Below is a small trained network, with its code and all its weights. Each question gives an input and a class and asks what happens when units are switched off, that is, made to give their printed mean instead of their output.

import numpy as np


def w(rows, s, z=0):
    codes = np.array(rows[::2]) - 128.0
    scale = np.full(codes.shape[1], s)
    scale[-1] = z or s
    return codes * scale


def norm(h):
    return h / np.sqrt((h * h).mean(-1, keepdims=True) + 1e-5)


def f(y):
    return np.maximum(y, 0)


def log_softmax(a):
    a = a - a.max(-1, keepdims=True)
    return a - np.log(np.exp(a).sum(-1, keepdims=True))


def net(x, mask):
    res = np.array(x, float).reshape(1, 2) / 4 @ E
    u = 0
    for l in range(4):
        y = f(norm(res) @ A[l][:, :-1].T + A[l][:, -1])
        res = res + np.where(mask[u : u + 9], y, B[l][:, -1]) @ B[l][:, :-1]
        u += 9
    return log_softmax(norm(res)[-1] @ U[:, :-1].T + U[:, -1])


A, B = {}, {}
E = w([
[198,114,6],'x0',
[44,70,87],'x1',
],0.011)
A[0] = w([
[215,118,126,98],'L0N0',
[57,67,73,2],'L0N1',
[228,126,122,89],'L0N2',
[191,143,95,74],'L0N3',
[159,59,84,138],'L0N4',
[79,172,111,73],'L0N5',
[105,129,3,68],'L0N6',
[140,178,63,155],'L0N7',
[120,103,123,150],'L0N8',
],0.013,0.0036)
B[0] = w([
[126,194,108,203],'L0N0',
[65,224,96,219],'L0N1',
[139,213,126,218],'L0N2',
[131,190,127,199],'L0N3',
[149,59,91,216],'L0N4',
[139,112,148,144],'L0N5',
[170,2,59,254],'L0N6',
[73,152,226,212],'L0N7',
[145,123,142,161],'L0N8',
],0.027,0.0059)
A[1] = w([
[137,103,139,18],'L1N0',
[96,175,147,71],'L1N1',
[150,110,159,107],'L1N2',
[234,213,144,203],'L1N3',
[113,192,98,1],'L1N4',
[112,1,157,160],'L1N5',
[152,53,137,120],'L1N6',
[137,114,146,93],'L1N7',
[204,24,236,61],'L1N8',
],0.017,0.0027)
B[1] = w([
[87,128,120,128],'L1N0',
[91,180,130,197],'L1N1',
[157,114,147,141],'L1N2',
[191,253,200,254],'L1N3',
[156,81,215,181],'L1N4',
[21,104,91,195],'L1N5',
[50,170,127,161],'L1N6',
[143,103,130,134],'L1N7',
[235,19,222,168],'L1N8',
],0.02,0.0092)
A[2] = w([
[49,211,141,69],'L2N0',
[120,84,71,117],'L2N1',
[48,127,204,129],'L2N2',
[218,188,108,183],'L2N3',
[109,27,249,102],'L2N4',
[102,115,135,93],'L2N5',
[123,80,61,154],'L2N6',
[76,125,155,251],'L2N7',
[90,160,138,73],'L2N8',
],0.02,0.0029)
B[2] = w([
[253,159,102,253],'L2N0',
[77,147,91,200],'L2N1',
[135,49,111,242],'L2N2',
[92,142,232,255],'L2N3',
[80,29,107,241],'L2N4',
[136,135,154,161],'L2N5',
[83,158,74,211],'L2N6',
[174,94,100,222],'L2N7',
[179,154,133,176],'L2N8',
],0.03,0.0084)
A[3] = w([
[131,249,155,131],'L3N0',
[105,38,93,252],'L3N1',
[120,157,191,137],'L3N2',
[85,149,140,89],'L3N3',
[122,148,136,78],'L3N4',
[136,213,146,43],'L3N5',
[69,148,65,142],'L3N6',
[50,164,147,77],'L3N7',
[157,110,136,106],'L3N8',
],0.021,0.0037)
B[3] = w([
[102,231,148,225],'L3N0',
[144,251,101,245],'L3N1',
[117,67,94,195],'L3N2',
[163,141,106,139],'L3N3',
[125,135,138,139],'L3N4',
[94,183,196,189],'L3N5',
[50,178,88,197],'L3N6',
[216,160,105,150],'L3N7',
[155,130,127,151],'L3N8',
],0.031,0.012)
U = w([
[94,5,98,163],'0',
[222,107,82,179],'1',
[94,107,127,44],'2',
[125,227,221,171],'3',
[62,177,34,182],'4',
[117,56,232,156],'5',
[122,130,132,50],'6',
[77,123,143,8],'7',
],0.021,0.013)

Each question gives the input, the list of numbers given to net, and the class t.
The units are the neurons (one row each of A and B). Each row of codes is followed by its name. A weight is (code - 128) times the scale printed after its matrix; where a second scale follows, it is the last column's (A, B and U).
mask holds one flag per neuron, layer by layer. A switched-off neuron (its flag False) gives its mean, the last column of its row in B, instead of its output. The means were averaged over made-up inputs and are rounded, as every weight is.
A unit's drop is (log p(t) with every unit on - log p(t) with that unit switched off) / (log p(t) with every unit on - log p(t) with every unit switched off).
unit that matters most: the unit with the biggest drop
top k neurons: the k neurons with the biggest drops, biggest first
top k neurons in layer l: the k neurons of layer l with the biggest drops, biggest first
drop of u: that unit's drop, to one decimal
input [-4,5], class 1: top neuron : L0N6
input [-2,6], class 1: top 2 neurons in layer 0 : L0N1; L0N6
input [-2,1], class 0: top 3 neurons : L0N2; L0N3; L2N4
input [-1,7], class 4: top 3 neurons : L1N3; L0N7; L0N2
input [-7,-7], class 5: top 2 neurons : L0N1; L0N2
input [-3,2], class 1: top 2 neurons in layer 0 : L0N6; L0N4
input [-7,-2], class 0: top 3 neurons : L0N2; L2N4; L0N0
input [-6,-2], class 0: top 3 neurons : L0N2; L0N0; L2N4
input [2,0], class 4: top 2 neurons : L0N6; L0N4
input [-5,-1], class 0: top 2 neurons : L0N2; L0N0
input [-4,3], class 1: top 3 neurons : L0N6; L1N3; L0N4
input [-1,6], class 4: top 2 neurons in layer 0 : L0N7; L0N2
input [-1,5], class 1: top 3 neurons in layer 0 : L0N1; L0N6; L0N4
input [0,3], class 4: unit that matters most : L1N3
input [-3,-1], class 0: top 2 neurons in layer 2 : L2N4; L2N0
input [-8,-4], class 5: top 2 neurons in layer 1 : L1N8; L1N5
input [-5,2], class 0: drop of L2N4 : 0.4
input [-6,7], class 1: drop of L0N6 : 0.7
input [-7,8], class 1: drop of L0N6 : 0.7
input [-7,7], class 1: top neuron in layer 0 : L0N6
input [-8,3], class 0: drop of L0N2 : 0.5
